Each row has a class, written after it.
[ 239  107  300   98   41  157 -200 -105  124  -29   49  105 -144  -69
  250 -289 -163  215   58  206 -373 -279  285  377  -73 -553 -107 -157
  -78   84  -20  200   64   11  -66   45   62   54 -108 -154  199] | k613
[ 103 -174  -87  226   94  129   56  163  205  168   89 -132 -114  130
  -89   68 -125 -213 -182 -121  185 -139  -65  -65  275   14   56  -28
   95 -234   56 -204   47   93 -209   25 -260  160  150  207  130] | k867
[-192  -19  125  249   84  147    1  161   23   33  107  160 -125  149
  141  -17   47  533  -16  148  -82   47  177  -21 -132 -223   68   55
    7  -28  282   54   -7  218 -269  230 -347 -240   17  -90   14] | k487
[  51   33   78 -145 -160   10  -26 -423  -33  -19  -51  -18   92  227
  107  -83  -77  246   33  330 -194 -105   46  -49 -184  -97 -174  125
 -127  119  -28  276 -116  153  109   71  139  -33  -32  -56  160] | k781
[ -69 -187  159   78  -94  220 -233 -117  436    0  153  151 -216   32
   12 -123   56  153 -100    0 -178   99   52 -170  -99   62   42  -40
   39 -182  -56  257 -189  185 -380  113  -61   49  159  177  301] | k545
[-142 -172 -120   99 -133  218   68 -194   82  119  112   29 -151  -44
 -237  263   95  123  178  -91  -51  233 -237   45  -80   43 -101   99
   87 -130   89  107 -202  307  -61  160  -34  -55  164  -52 -226] | k167
[ -86   12   62 -266  -22   67  -62 -164  275   40   34  141   90  142
    2    0  312  490 -202  117  -77  362  135 -442 -125  322  -85  -81
 -107  -55  -80  224 -195  121   -7   28   31  -51   -4  170   48] | k214
[ 262  334   44  -16  386  -75  -74  175  -62   99  -80  -91   85  -80
  354 -225 -258  584  -52  239  -60 -393  294  456   32 -482 -173  -59
 -179  204   77 -108  340 -207  256   11   55  -17 -362 -117   49] | k867
[ -65   82   71   39   49 -129  -40   76  -92   58  -93 -111  219  308
  201   -2  -56  433 -194   87   94  -57  115 -148   18   89    6  182
 -155   69  198  -68   82   47  121   76 -121 -194   39  -23 -197] | k867
[-287 -324  310  466 -139  183  -67  164  134   42  267  208  -60  219
  -58   99  175  336 -311  -88 -131  279   86 -342 -102   16   89   97
   80 -262  292  285 -214  403 -660  208 -440 -126  439   29   -4] | k829
[  97 -119   71  -80  328 -177 -216  393  375   49   -6   70   54   20
   53  -93   62  223 -418  -83   59   71  302 -373  144  246   26 -206
  -72 -168 -109  -12   48   50 -265   -7 -191  242   13  379  366] | k214
[  43   67 -121 -257 -139   39  155  -15  114 -101  -40  209  -17 -210
 -120  108   99 -131   89 -151   18  124   15   69  -21  105  -16 -108
  -13  106 -197   84  -22 -111  107 -178  328   21    4  -72  133] | k224
[-114  -11  361 -238 -316   78   97  163   84 -274  -25  304   16  129
    3  228  371  -74 -140  -39  -82  437  205 -187 -127  272   28  -90
 -131  -25  -83  215 -274   89  -38 -140  128  -38  246   71   23] | k214
[ 103 -142  212   82 -197  208 -314 -324  447   25  103   86 -176   24
  -17 -198  -40  -37  -96   12 -156  -97  143   72   36  -43    6  -60
    8 -182 -227  226 -112  166 -366  100   85  169  172  121  459] | k989
[ 287   73  131 -246 -213  182   93   61  -98 -100 -102 -123  101  -28
   11  -42  -20 -492  138    4  112  -88  -26  394   26 -185  -43 -124
  -35   64  -66  138   13 -292  260 -219  384  162    1   27  157] | k224
[  54  126  100 -135 -149  -16  141  -65  -44 -139  -97  197  218  115
  161  -55   70  142 -135  196   76  -69   73    5   11   25  -16   79
 -105  215   20  149   36 -219  -31  -90  107  -41   52 -107  267] | k3
[-125  -93  356  164 -339  201 -156   -4  220 -109   76  284  132  160
  131  -38  216  272 -297   83   13  149   67   77  -33  129  104  174
  -16  -71  196  237 -102   42 -473  117  -91  -96  350   24  222] | k786
[  35   25 -207   91   53  -53  -35 -178   83  214  -70 -188 -118   -1
 -286  206 -136 -163  -40 -268  174 -152 -163  -54  348   87   31  126
  -23  -91 -300 -410   79   92  111    0  -17   62   70  -94 -354] | k786
[ -56  -87  -24 -234 -202   78  214  -30 -131  -56    7   37    4  -17
 -232  242  284 -204   70   30   94  261 -138 -104 -118  173  -58  -19
   31  -79    2  235 -268   38   24   22  209   49  179   79  -35] | k613
[ -17 -147   70 -139 -153  232  -22 -103   94  -13   80 -137 -186  158
  -15   38  278    6   50  340  -57  239 -102 -219 -239  190  -73 -113
   16 -239   50  329 -360  211  -89  197 -112   77    4  375  181] | k867
[ -23   95  319  125  -75    3  -98   25  103  -59   40  199   83  119
  216 -115   23  364 -264   68 -126   39  319   -1   -1  -61   21   60
 -112   97  116   19  118  101  -91    7 -118 -155   30 -108  -34] | k829
[ 412 -115   13  -53    1  233 -116 -102   73   96   34 -275   12  -54
  -11 -199 -126 -322   99   49  156 -268 -161  368  102 -268  -98 -107
   14  -86   15  191   63 -203  -42   13  143  231   -7  185  245] | k867
[ 208  -14  -60  -53 -106  124    4 -502   91   35   14  -46  -96  -11
  -92  -83 -199 -152  148  160 -113 -226 -145  189   28 -226 -137   28
  -65   58 -192   54  -44   80  119   27  229  132  -29  -64  171] | k781
[  18 -102  111  -66  -45  -33 -166  114  191   18  -55  -14   52  312
   50  -34   52   -2 -150  -29  -13  177  144 -362   -2  250   78  -51
 -130 -149 -165  121 -197   91 -138   19  -26   76  199  246  137] | k224
[  15 -239  220 -186 -413  149 -219 -305  212 -112   64  132   93  160
 -130  -60  282  -92 -117  172 -196  308  -12 -441 -240  244  -40   -9
  -10 -140 -148  659 -365  169 -353    0  190  116  227  261  282] | k613
[  -6   -4   98 -149 -301  155    7  -90   28  -74  -32   76   55   37
  -81  157  279  -34  -28  103   69  223 -124  128  -62  192  -29   43
  -77  -69  -15  162 -277  -17  -21   58  170   47  137  124   35] | k786
[  29   66  -91  303  272   97   20  -64 -152  165   54 -283 -268  104
  140 -138 -367  299  248  197 -119 -394   77  202  -41 -624  -47   46
   66   33  232 -125  153  190   94  213 -280 -182 -251 -141 -154] | k867
[  75  180  -50 -389   -9   39  132  -45  106 -149  -57  175  -32  -63
   52   20  225 -104   24  202   53   86  104  -25  -43  104  -30 -183
 -113  119 -219  106  -39 -168   70  -95  193   71  -97   91  295] | k867
[ 396  149  151  -96   92  209  -32  130 -158   75  -20 -225  -33  -95
  177 -170  -92   47  120  291   14 -250   27  664   -7 -470 -198 -139
  -42   24  190  100  120 -295  185   50  165  125 -229   77  124] | k545
[ 407    7   29 -317   92  116 -117  -91  141   30   -6 -206   -6  -90
  -34 -188   24 -283   15  162   78 -210   -9   90   65 -139 -161 -218
  -66  -31 -224  268   45 -275   44  -89  247  302 -129  262  408] | k989
[ 374   53   -2 -346  144  -63 -213  -24  450   14  -40   25  -15 -153
   19 -244  -32 -479 -162  -58  150 -137  173   62  302  113  -51 -282
  -86  -33 -490   12  168 -332 -137 -193  271  432   19  299  686] | k613
[-177 -110  115  134 -368  301   43 -170  102  -70   87  226 -127   -6
 -159  165  134   45   64 -151   -2  177 -184  112  -55   19   57  179
  102  -34  100  126 -108  147 -181   34   63 -203  284 -131  -86] | k3
[ -81  266  149  110  110  -18  156  331 -412   11  -50  -74   88   89
  219   89 -126  441   38  133  -45 -106  163  252 -102 -349  -45  146
  -79  206  366 -207  197    8  424   17 -144 -334 -109 -360 -569] | k487
[ -74 -404   67  319 -194  203 -230 -237  300  104  117 -227 -154  447
   -5 -230 -180 -103  -80  -25  109 -151 -155 -359  142  172  213  194
  209 -245  102   22  -20  273 -489  268 -406  -72  261  269  351] | k829
[  74 -167  239  305 -112  284 -328 -174  185  115  117 -107 -113  220
   68 -136  -38  345  -47  235 -167  -94   47  116  -63 -254  -64   77
  -16 -188  238  242 -132  231 -301  302 -178  -36   78  160   69] | k989
[ 184 -142  240 -463 -263   67 -115   25  297 -161  -83   -5   73  199
  -24  -44  367 -524 -213   37  197  328    1 -348   14  549   67 -213
 -138 -150 -211  326 -288 -185 -126 -122  163  253  244  499  418] | k597
[ 204  221    3 -269  178  -35  238  348 -294   -9 -127 -217   85  -95
   32   81  -25  -61   96   63   99   -5   57  291  -39 -173 -131 -155
 -112   59   20 -117   38 -242  579 -110  173   65 -226   -4 -230] | k487
[-267   99 -127  278 -327   46  349 -298 -214   21  -36  117  107   50
 -180  262  -59  -14   77 -108   61  -74 -202   29  117  -81   66  262
    2  133   22 -221   -1  124   77  -18   80 -184  180 -527 -464] | k545
[ 229  209  237 -217   63   38 -124   46   72 -123  -58   63   -5 -134
  214 -117   85  186   -9  214 -167   11  223  343 -130 -242 -186 -188
 -261  106  -68  185  -14 -187  144  -70  211   83 -210   46  112] | k989
[-297    8 -115  -49 -237 -101  185 -169   21  -85  -49  228   -1  132
 -170  161  175 -145  -34 -120  122  242  -76 -374   87  398  203  111
    5   65 -134 -177  -38  114  -71  -30    0 -173  187 -157 -114] | k989
[  19 -120  195  368   65  121 -130  -68  129   92  118   -7 -103  281
  168 -143 -229  404 -193  185 -209 -262  167  -71   -6 -359  -13  107
  -11  -72  196  122  -14  280 -351  164 -358  -46  107  -18  163] | k867
[ -92  -33 -133  -80 -121  124  167 -125   70   -6    0   66 -106   41
 -134   73  144 -254  157  -33  167  110 -108  -78   92  128  122  -53
    5  -15 -151  -96  -78  -28  -12   -8   47  -10  -16   -2  123] | k167
[ 148  103   51 -165   65    7   15  202  -40    9 -107 -132    1   99
   21   78   26 -143  -83   59   81   14   47  -44   51   14    9  -97
 -114  -38  -68  -73 -120  -97  198  -66   57  113   34  159 -124] | k786
[-149 -273  112  353 -345  313  -93 -373   52   64  190 -127 -253  326
  -96  -66  -36 -140  223   83  -89  -50 -150  -94  -23 -124  122  148
  159 -164  164   96  -76  334 -279  281 -181 -202  172   -5   34] | k781
[ -13 -103  -79  147  186   42  -78   85  240  120   69  -45 -199   80
   -4  -84  -35   46  -40  -17   51    4   81 -149  135   25   79 -138
    8 -160  -51 -103   15  126 -238  186 -263   86  -16  183  182] | k167
[-114  -79  -72  205  -58  -13   17  -87   26   65    8   54  -67   73
  -82   37 -139   59   21  -58   -8  -80  -14 -127   36  -53   48  127
   25  -26  -28  -53  -54  172 -198   78  -45  -16  113  -55   14] | k545
[ 256  130  213 -148   69  124  100  209 -148 -110  -14   61  127 -209
  186 -130   39   78   57  145  -29  -66  183  481 -148 -444 -125 -160
  -79  162  156  276   74 -233  145 -104  187   13 -178 -107  151] | k829
[ 225  125 -109 -355  -91   21  108 -263  254 -132 -123  154  -59 -264
 -146   54   54 -640  134 -195   88  -54   10  268  228  -56  -21 -239
  -96   82 -464  -77  -20 -197   86 -259  471  291   35  -28  306] | k613
[  50  141  -28 -373 -268    3   99 -415    3 -226 -145   95  133    5
    1  -92  160 -351  133  144  169    9 -103   20   12  153   25    6
  -98  218 -242  176   -6 -290  114 -104  338    0   15  -58  348] | k3
[ 277  -20  120 -130 -169  186 -131 -409  208  -31   18  -83  -98   82
   79 -230 -167 -243   97  260 -229 -219   61  123  -78 -236 -173 -101
  -53  -39 -247  315  -94  100   -4   -2  241  231  -54  119  438] | k545
[ 224 -129  352  393   36  388 -265  303 -211  202  124 -452   79  306
  348 -352 -238  453  102  361 -131 -263   46  521 -249 -632  -74   -1
   37 -213  631  322  -48  -21  -99  331 -162  -12  -85  227  101] | k781
[   3  188  319    8  126   65   39  339 -149  -50   22   22  -74  153
  296  -37   33  550 -108  323 -356  176  378   45 -328 -304 -134 -132
 -151   53  317  199 -138  211  215   99 -102 -130 -146  -11 -230] | k989
[ -55 -191 -197  108  -75  199   85  -83  180  217   61 -102  -76  115
 -205  223   53  163  -21 -120  220  143 -241 -125  129  228  -19  103
   72 -207   95  -50  -70  248  -78  163 -141  -58  145  122 -205] | k167
[ 173  142  181 -147   29   53  -41  -18  131  -32  -35   53   73   41
  219 -186   73  221  -85  283  -53  -69  217  137  -19  -82 -104 -140
 -119   49  -80  121   30 -132   23   49  142   85 -102   77  279] | k597
[ 200   52   27 -245   -9  -79 -178 -321  153  -47  -89  -82   44  232
  166 -249 -126  -15    1  211 -181    8  118 -280  -65   78  -47 -106
 -214   68 -246  168 -136   74  150  -14  132   60  -58  181  199] | k167
[ 291  173   45 -289    5   59  -57  -95  112  -23  -74   48  -39  -54
   45  -68  -16 -134   18   95  -34 -107  130  118   77  -81  -81 -187
 -134   82 -348   44    2 -167  114 -116  256  169  -59   29  173] | k487
[ 449   95  -97 -292    0   85   73  -45 -166   81 -140 -275  252  -37
  107  -99 -116 -257  131  197  316 -351 -187  505  135 -149 -205  -28
  -63  124   30  130  175 -537  223 -128  265  225 -141   79  328] | k167
[ -71  -69   -6 -165 -120  205  124    8  144   -8   15  144   12 -119
 -144  228  287   27   14 -145  122  190 -109  166  -21   63  -52  -87
  -18  -98  -75  160 -184  -32 -115  -21  190   83  172   -6  131] | k786
[ -15  -21  415  202 -100  257 -165   21 -195  -66  157   35  -50  196
  284 -168   43  590   90  392 -419  -15  227  219 -411 -592 -135   11
  -64   29  399  492  -70  244 -197  209  -73 -244 -103  -99  -83] | k989
[ 146   80 -200  -68   74 -110   81 -287  167   45 -106   -6  -74  -94
 -152   -9 -283 -314   54 -268   77 -321   34  -17  320 -131   17  -43
  -76  150 -416 -274  180  -39  151 -185  140  110  -38 -241  110] | k487
[ 143 -131  158  125   38   56 -245 -183   17   87   51 -174   62  205
  121 -195 -149  346  -41  188 -132 -224  124   12 -102 -315 -129   82
  -56  -63  131  347   28  205 -155  199  -65  -64  -41   81  105] | k781
[  25  149  199   80   88   54  132  134  -33  -42   52  262  -19   37
  272 -129  -94  417  -71  201 -219  -74  310  217 -145 -372  -55  -49
  -96  175  199   83   94   28    2  -29  -62 -106  -97 -260   94] | k989
[ -68   11  250  110 -269  171   45 -147 -131  -79   -9  147   29  141
   77   26   -6  285   60  228 -214 -104    5  239 -148 -290  -47  144
  -16   87  193  236 -128  152  -56   83   27  -80  112 -211   44] | k613
[  38 -148   73 -206 -237    5 -149 -227  214  -81   12   67   78   -8
 -197  -11  215 -292  -63  -21   52  152  -22 -190   18  250   29  -88
  -36 -120 -229  303 -177   22 -158  -49  173  183  196  216  251] | k989
[  20 -196   80  299  -41   97 -343   36  389  164   88   19  -73  154
  -41  -63  -34   67 -228 -120   21   -6   35 -129  213  123  124   55
   25 -264  -21  -57  -59  155 -458  143 -206   97  242  231  105] | k613
[ -16 -140  248  216 -154  224 -107  -45 -197   10  115   -4   -1  116
   46  -40   32  296  118  200 -175  -60   19  209 -239 -380  -49   97
   35  -53  312  336  -93  168 -198  189  -48 -124   40  -51   -6] | k786
[ 376 -253  231 -145 -243  214 -510 -328  465   25   -1 -141  -28  177
  -33 -247   54 -302  -84  103   13  -90  -36 -169   67  162  -25  -84
  -77 -268 -335  450 -206  -88 -464   62  142  312  233  494  683] | k487
[-100 -158   94 -198 -437   46 -154 -543  245 -152    2  203  154  317
   52 -210  148  -71  -60  145   61  113  -71 -335  -45  405  130  165
  -46   90 -132  338  -64   -9 -390   65  146 -101  273   73  541] | k781
[-113   62 -432  -72  267 -319  237  168  113   61  -86  140  -83 -275
 -380  376  -20 -217 -145 -464  244  123  -24 -353  301  322   47  -56
  -67   42 -413 -470   65   84  114 -140   40   89   71  -97 -418] | k597
[ 141 -198  208   24 -180  183 -196   84   76   69    9 -332   72  349
    8  -38   30 -215 -111   72  120   59 -111 -117   17  115   -4   41
   -7 -275   90  161 -182  100  -79   80 -106  116  187  426   21] | k829
[  70  -25   78    7  109  -23 -117  182  -61   53   -6  -89  185   23
   89  -74   33  262 -140   32  100  -59   89   10  -27  -69  -33   26
  -38  -15  120  169   -3 -142 -133   57  -36   -7   -1  105   73] | k829
[-162  -66   24  -76 -117 -104   -9  -61   93  -54    9  250  199   70
  -56   78  219  198 -247  -38   80  213   43 -382  -52  319   49   82
  -89   12  -53  202  -45   70 -261    2   51  -80  211   -3   41] | k781
[ -42 -152  172   -4 -240  135  -20  208  125  -25   19   16   36  244
  -85   81  190 -317 -197  -80  187  188  -98 -254  103  370  135  -44
   36 -187  -21   72 -138  -76 -214  -23  -50   81  347  269  104] | k597
[ -93 -212 -108   -5 -235   88  -37 -277  442   15   13  254  -54   89
 -209  123  126 -224 -186  -72   -2  255 -118 -352  119  432   78  -63
   -2 -227 -356  114 -401  252 -465   37  -45  273  403  205  385] | k545
[  11  106 -272  -59  -32  -57  242 -264   74    3  -89  147    8 -150
 -194  166 -150 -261   42 -286  187 -124  -98  122  271   -9   36   58
  -52  159 -273 -325   89  -75   97 -170  158   42   86 -299  -62] | k487
[  26  282 -116 -215  166 -219  193   26 -202  -86 -126  112  234 -114
  111  -56  -46  226   -7   65  130 -121  179  100  -19 -148  -53   40
 -163  341   21  -60  280 -269  264 -112  222 -126 -173 -260  -48] | k224
[ 105  151  201  -76 -180  191   76  -56 -194  -58  -13   47  123  -56
   89  -10   89  205  154  212  -99   38    9  488 -194 -309 -157   19
 -125  118  171  264  -43 -134  209    4  225  -64  -77 -190 -141] | k613
[ 305 -200  -81   43  171  228 -473 -401  376  300   88 -328 -211   10
   66 -428 -392  186  224   81 -180 -360  -79  226  -35 -383 -162  -64
   99 -190 -151  314    1  137 -242  201   96  215 -126  247  539] | k545
[ -20   18   -2 -123 -218  -15   96  -47   11  -88  -53   40  109   29
 -175  135   74 -310  -83 -162  172  183 -148 -127   93  276   71   66
  -80   -1 -123 -126  -51  -21  176 -136  109  -10  178   13 -242] | k487
[ -84  117  209   86  100  -31    3  385 -209   14   15  -70   82  223
  199   58   57  382 -135  187 -132  109  201 -109 -131  -87  -22  -11
 -129  -19  246    6  -60   71  192   39 -178 -138  -51   19 -393] | k613
[  97   55 -228  121  320 -202  -55   15   13  145  -69  -61   28  -68
   -8 -110 -305  173  -51 -110  119 -261  103  -43  170 -169   77   19
  -41  102  -15 -206  252   32   31   28 -103  -15 -117 -103 -104] | k786
[-103  -92 -230  171   61 -148 -155 -307  320  108   -8  -57  -41   86
  -91 -140 -146 -109  -25 -177  103 -159   -9 -353  237  173  136   43
   16  -97 -241 -173  169  164 -226  128 -105   15   23   29  147] | k545
[-181 -253  -43  361 -104  274  -61  -92   69  138  147  -80 -301   -2
 -204  251  -29  153  174 -189  -82   45 -252  108 -114 -166  -57  165
  150 -259  182  105 -187  401 -248  225 -144 -129  161   -2 -256] | k867
[  40 -428  225  395 -322  418 -227  106  213  199  168 -177  -68  358
  -88  -21  130    2 -345  134  153  100 -260 -112   69  219   79  102
  213 -488  337  246 -296  204 -676  359 -322  207  369  499  207] | k786
[  98  217  160  -94   18   76  114   16 -296 -112  -32   73   74 -155
  112  -14   28  279  249  161 -135  -89  151  510 -215 -572 -168  -69
 -151  244  144  205   83 -103  242  -23  259 -148 -211 -271 -185] | k597
[  72 -114   -7  197 -111  140  -24 -190 -117   54   49  -53  -36  -92
 -193   60 -115 -128  228  -46   10 -152 -210  275  -19 -330  -78   86
   16  -26   52  135   59  114  -33  100  129   -7   75 -129 -171] | k781
[-308   92 -238 -354 -207 -162  184 -432  138 -178 -101  282  -86  -69
 -303  255  310 -203   99 -107  -62  437  -53 -530  -71  466   74  -85
 -150   86 -489  -66 -309  241  162  -69  177  -36   39 -118 -121] | k487
[  15 -149   43   -8  -95   88 -151 -166  135   24   92   15  -62   72
  -81   -8   66  -12  -61   66  -68   62  -32 -178  -36   59  -12   29
   20 -138  -91  239 -159  184 -250   98  -17   33  153  130   43] | k545
[-124  187   29 -244 -114 -148  130  -46  215 -197  -99  530   63 -207
 -117  196  213  -31 -160 -245   26  291  216  -28  108  274   47  -20
 -208  197 -391  -90  -28 -103  -41 -212  235   14  187 -225   72] | k167
[  36  169  -73   25  418 -134 -152  -93   19  173  -13 -131   -5   30
  229 -196 -277  899  -42  208 -250 -252  232  -43 -138 -323 -205   24
 -121  123   21   -8  149  140  184  196  -58 -127 -308  -93 -114] | k829
[ -43 -111   75 -252 -510   93  244 -268  193 -294  -63  397  123   11
 -179  139  190 -447  -97 -104   67  321 -131 -155  -49  372   41   59
  -55  102 -198  244 -274  -10 -148 -182  268   86  394  -19  301] | k829
[  15 -123   -8  -23   37  -57 -103  114  389   50   -7  -11 -103   39
 -176   99   73 -219 -313 -244  153  140   52 -411  274  414   94  -37
  -20 -189 -317 -176 -117   84 -168  -32 -141  169  203  283  108] | k829
[ 277  -75  -30  201  296  157 -229   23  388  233  103 -168 -167  -31
  108 -244 -404  128  -54 -147  -85 -430  107  230  208 -429  -89  -91
   49  -80 -110  -21  304   68 -124   11  -34  104 -138    0  269] | k781
